Below is a small trained network, with its code and all its weights. Each question gives an input and a target symbol and asks what happens when units are switched off, that is, made to give their printed mean instead of their output.

import numpy as np


def w(rows, s, z=0):
    codes = np.array(rows[::2]) - 128.0
    scale = np.full(codes.shape[1], s)
    scale[-1] = z or s
    return codes * scale


def f(y):
    return np.maximum(y, 0)


def softmax(a):
    e = np.exp(a - a.max(-1, keepdims=True))
    return e / e.sum(-1, keepdims=True)


def log_softmax(a):
    a = a - a.max(-1, keepdims=True)
    return a - np.log(np.exp(a).sum(-1, keepdims=True))


def net(x, mask):
    ids = ['αδελσφω'.index(c) for c in x.split()]
    T = len(ids)
    res = E[ids] + P[:T]
    u = 0
    for l in range(2):
        q, k, v = (res @ M[l].T for M in (Q, K, V))
        z = softmax(np.where(np.tri(T) > 0, q @ k.T / 4**0.5, -1e9)) @ v
        res = res + np.where(mask[u], z, O[l][:, -1]) @ O[l][:, :-1]
        u += 1
        y = f(res @ A[l][:, :-1].T + A[l][:, -1])
        res = res + np.where(mask[u : u + 16], y, B[l][:, -1]) @ B[l][:, :-1]
        u += 16
    return log_softmax(res[-1] @ U[:, :-1].T + U[:, -1])


Q, K, V, O, A, B = {}, {}, {}, {}, {}, {}
E = w([
[71,147,155,61,247,98,194,98],'α',
[179,128,127,61,137,47,218,185],'δ',
[164,153,4,53,173,137,190,32],'ε',
[249,111,68,215,137,96,100,32],'λ',
[94,123,175,90,88,214,59,163],'σ',
[172,3,126,155,157,31,100,76],'φ',
[174,146,145,206,217,136,124,17],'ω',
],0.0049)
P = w([
[86,199,65,171,24,55,68,120],'0',
[185,135,236,133,140,114,94,75],'1',
[170,94,191,125,160,133,141,77],'2',
[163,88,154,108,177,143,155,83],'3',
[176,98,140,81,191,153,147,92],'4',
[173,99,115,64,207,154,142,97],'5',
[183,108,105,51,231,159,132,115],'6',
[195,123,95,31,241,171,128,128],'7',
[196,108,93,24,253,167,133,156],'8',
[174,106,77,14,237,158,114,126],'9',
],0.003)
Q[0] = w([
[103,91,142,178,98,33,169,142],'0.h0',
[4,188,80,214,86,80,180,139],'0.h0',
[71,124,183,106,4,231,33,210],'0.h0',
[172,112,189,110,106,68,187,70],'0.h0',
],0.024)
K[0] = w([
[143,153,167,189,120,149,99,97],'0.h0',
[195,78,178,219,125,62,151,68],'0.h0',
[206,148,156,74,180,105,254,114],'0.h0',
[104,133,156,112,61,202,113,125],'0.h0',
],0.026)
V[0] = w([
[218,171,81,101,161,47,128,44],'0.h0',
[37,231,164,149,227,190,149,76],'0.h0',
[222,139,75,195,120,254,98,49],'0.h0',
[236,74,184,173,233,197,139,164],'0.h0',
],0.0095)
O[0] = w([
[11,89,67,99,180,92,25,157,203],'0.h0',
[73,220,153,89,133,51,146,3,156],'0.h0',
[177,73,136,48,69,130,17,38,250],'0.h0',
[218,228,154,25,142,91,67,201,32],'0.h0',
],0.0069,0.0015)
A[0] = w([
[79,165,109,163,2,163,140,114,13],'0.n0',
[87,65,158,126,139,159,66,175,40],'0.n1',
[149,128,53,157,200,169,91,127,87],'0.n2',
[120,181,58,193,191,61,197,156,5],'0.n3',
[100,164,82,167,11,156,166,170,89],'0.n4',
[89,221,175,165,125,120,100,159,112],'0.n5',
[116,174,53,79,152,80,209,90,32],'0.n6',
[184,155,61,130,82,171,210,83,53],'0.n7',
[193,97,180,122,32,38,194,144,70],'0.n8',
[113,96,231,72,178,191,160,100,141],'0.n9',
[202,112,165,202,143,109,171,72,57],'0.n10',
[154,128,105,46,102,108,235,156,24],'0.n11',
[101,124,172,101,171,123,182,162,135],'0.n12',
[77,183,202,130,121,85,57,193,100],'0.n13',
[146,155,196,149,104,105,69,153,42],'0.n14',
[87,117,192,109,44,163,43,152,52],'0.n15',
],0.0075,0.0022)
B[0] = w([
[190,158,192,119,194,104,214,86,135],'0.n0',
[192,133,26,128,89,165,160,123,190],'0.n1',
[91,99,116,124,115,74,143,142,220],'0.n2',
[135,122,149,176,183,43,3,151,148],'0.n3',
[164,193,211,125,124,102,174,103,137],'0.n4',
[118,55,143,94,119,157,158,98,141],'0.n5',
[171,77,85,156,156,149,63,158,177],'0.n6',
[159,157,117,158,154,208,31,114,211],'0.n7',
[181,66,58,131,106,122,196,199,164],'0.n8',
[52,119,137,69,197,140,167,113,241],'0.n9',
[149,92,106,186,101,136,149,43,253],'0.n10',
[47,113,126,127,149,205,116,174,157],'0.n11',
[54,137,97,153,103,124,172,125,159],'0.n12',
[109,82,193,171,74,187,126,125,159],'0.n13',
[94,138,150,154,69,162,89,160,134],'0.n14',
[175,134,170,167,153,235,68,115,165],'0.n15',
],0.012,0.0028)
Q[1] = w([
[103,252,117,102,92,16,88,204],'1.h0',
[98,118,77,119,177,84,92,105],'1.h0',
[63,71,88,107,155,192,27,181],'1.h0',
[124,128,93,148,152,95,122,135],'1.h0',
],0.018)
K[1] = w([
[167,85,182,228,115,132,183,47],'1.h0',
[100,160,140,171,93,126,116,158],'1.h0',
[96,129,107,145,59,5,49,133],'1.h0',
[137,132,152,136,92,136,128,109],'1.h0',
],0.019)
V[1] = w([
[72,168,186,114,168,57,202,121],'1.h0',
[63,18,26,62,169,97,167,45],'1.h0',
[55,106,153,63,37,194,169,175],'1.h0',
[145,57,79,201,129,123,193,255],'1.h0',
],0.0087)
O[1] = w([
[87,163,132,163,92,12,137,168,50],'1.h0',
[138,255,43,127,139,153,221,62,255],'1.h0',
[98,63,157,158,12,135,173,52,86],'1.h0',
[202,78,208,229,219,113,210,110,111],'1.h0',
],0.0068,0.0088)
A[1] = w([
[63,73,136,169,79,172,113,123,91],'1.n0',
[220,98,94,131,46,85,76,191,4],'1.n1',
[129,169,120,105,121,98,201,129,139],'1.n2',
[170,129,190,131,173,91,140,84,105],'1.n3',
[110,111,69,162,114,166,193,254,88],'1.n4',
[117,121,148,84,160,58,74,57,86],'1.n5',
[152,139,207,145,160,111,95,169,119],'1.n6',
[126,173,145,156,170,103,95,157,118],'1.n7',
[189,207,229,109,83,162,148,169,59],'1.n8',
[107,146,96,85,124,88,109,165,137],'1.n9',
[158,135,105,165,112,72,124,96,123],'1.n10',
[162,116,100,88,152,96,164,155,118],'1.n11',
[78,120,122,176,106,63,177,125,105],'1.n12',
[51,127,208,80,179,150,154,140,98],'1.n13',
[74,112,112,113,171,80,136,86,121],'1.n14',
[106,17,130,74,143,50,147,186,164],'1.n15',
],0.011,0.0043)
B[1] = w([
[60,75,180,179,172,116,98,81,206],'1.n0',
[201,252,129,130,223,69,112,234,146],'1.n1',
[89,139,109,168,116,69,131,128,234],'1.n2',
[135,94,92,105,83,158,139,251,254],'1.n3',
[150,77,185,185,92,161,162,203,203],'1.n4',
[122,95,198,100,90,179,106,173,220],'1.n5',
[113,143,76,65,130,123,164,49,174],'1.n6',
[147,132,123,164,204,109,77,115,185],'1.n7',
[135,146,207,66,44,115,73,163,152],'1.n8',
[185,120,201,107,69,111,149,121,242],'1.n9',
[65,174,162,124,124,103,154,171,205],'1.n10',
[107,150,133,179,119,187,107,96,204],'1.n11',
[132,114,142,83,184,135,58,85,165],'1.n12',
[100,178,89,175,62,74,145,68,177],'1.n13',
[143,156,181,135,86,79,125,136,244],'1.n14',
[128,34,74,10,119,41,163,126,164],'1.n15',
],0.013,0.0054)
U = w([
[61,219,76,147,98,39,218,56,149],'α',
[179,67,164,178,102,183,218,237,163],'δ',
[247,142,25,44,221,254,75,32,228],'ε',
[177,211,188,199,227,91,7,202,39],'λ',
[207,173,220,12,7,155,63,170,225],'σ',
[151,65,96,41,186,52,141,156,2],'φ',
[47,21,210,166,130,169,46,62,13],'ω',
],0.0022,0.002)

Each question gives the input, a string of symbols that net reads in full, and the target symbol t.
The units are the heads (4 rows each of Q, K, V and O) and the neurons (one row each of A and B). Each row of codes is followed by its name. A weight is (code - 128) times the scale printed after its matrix; where a second scale follows, it is the last column's (O, A, B and U).
mask holds one flag per unit, layer by layer, with each layer's heads first. A switched-off unit (its flag False) gives its mean, the last column of its rows in O or B, instead of its output. The means were averaged over made-up inputs and are rounded, as every weight is.
A unit's drop is (log p(t) with every unit on - log p(t) with that unit switched off) / (log p(t) with every unit on - log p(t) with every unit switched off).
The circuit of an input: a set's keep is (log p(t) with only the set's units on - log p(t) with every unit switched off) / (log p(t) with every unit on - log p(t) with every unit switched off). Starting from the 12 units with the biggest drops (on a tie, the unit counted first), units are removed one at a time, each time the one whose removal leaves the highest keep (on an exact tie, the one counted first), for as long as the keep stays at least 0.8.
circuit, biggest first: the units of the circuit, biggest drop first
most important unit: the unit with the biggest drop
k most important neurons: the k neurons with the biggest drops, biggest first
k most important neurons of layer l: the k neurons of layer l with the biggest drops, biggest first
input ω ω σ, target σ: most important unit -> 0.h0
input ε φ ω δ φ δ, target α: circuit, biggest first -> (0.h0 1.h0 1.n2)
input ω σ φ λ λ ω ω ω, target ω: 4 most important neurons of layer 0 -> (0.n10 0.n14 0.n15 0.n9)
input ω ε λ ω ω ω ω λ α, target σ: 2 most important neurons -> (1.n9 1.n5)
input ω δ λ δ σ, target δ: circuit, biggest first -> (1.n4 0.h0 0.n1)
input φ φ σ σ φ α ε ω ω δ, target δ: 2 most important neurons -> (0.n11 1.n4)
input σ ω ω λ δ, target δ: circuit, biggest first -> (0.n8 0.h0 1.n4)
input ε ω ω α ω ω, target α: circuit, biggest first -> (1.h0 0.h0 1.n2 0.n7)
input ω α ω, target σ: 2 most important neurons -> (1.n5 1.n9)
input δ ω σ λ, target δ: circuit, biggest first -> (1.h0 0.h0 1.n3)
input ω ω ω σ α σ σ, target α: 2 most important neurons of layer 1 -> (1.n13 1.n3)
input δ δ α α, target φ: 2 most important neurons of layer 0 -> (0.n3 0.n4)
input α λ ω, target λ: circuit, biggest first -> (0.h0 0.n3 1.h0 1.n7)
input φ σ σ φ φ ω ε σ, target ε: most important unit -> 0.n1
input α ω δ σ, target δ: circuit, biggest first -> (0.h0 1.n4 0.n1)
input λ α ω α, target ε: circuit, biggest first -> (0.h0 1.h0 0.n1)
input σ α δ ω ω, target δ: 4 most important neurons -> (0.n11 0.n8 1.n3 0.n7)
input σ φ ω δ σ ε δ φ, target ω: 3 most important neurons -> (1.n0 0.n10 0.n13)
input σ φ ω φ, target φ: 2 most important neurons -> (0.n10 1.n15)
input ω λ σ ε ω φ λ, target ε: 2 most important neurons -> (0.n11 0.n7)
input σ λ λ, target λ: 2 most important neurons of layer 0 -> (0.n10 0.n4)
input ω ω ε σ λ λ ε λ, target ε: 2 most important neurons -> (0.n7 0.n6)
input λ ω σ ω σ σ λ φ α, target α: most important unit -> 1.n13
input ε λ φ α λ λ λ σ δ ε, target ε: 2 most important neurons -> (0.n6 0.n9)
input ω α δ δ ε ω φ, target σ: 2 most important neurons -> (1.n9 1.n5)
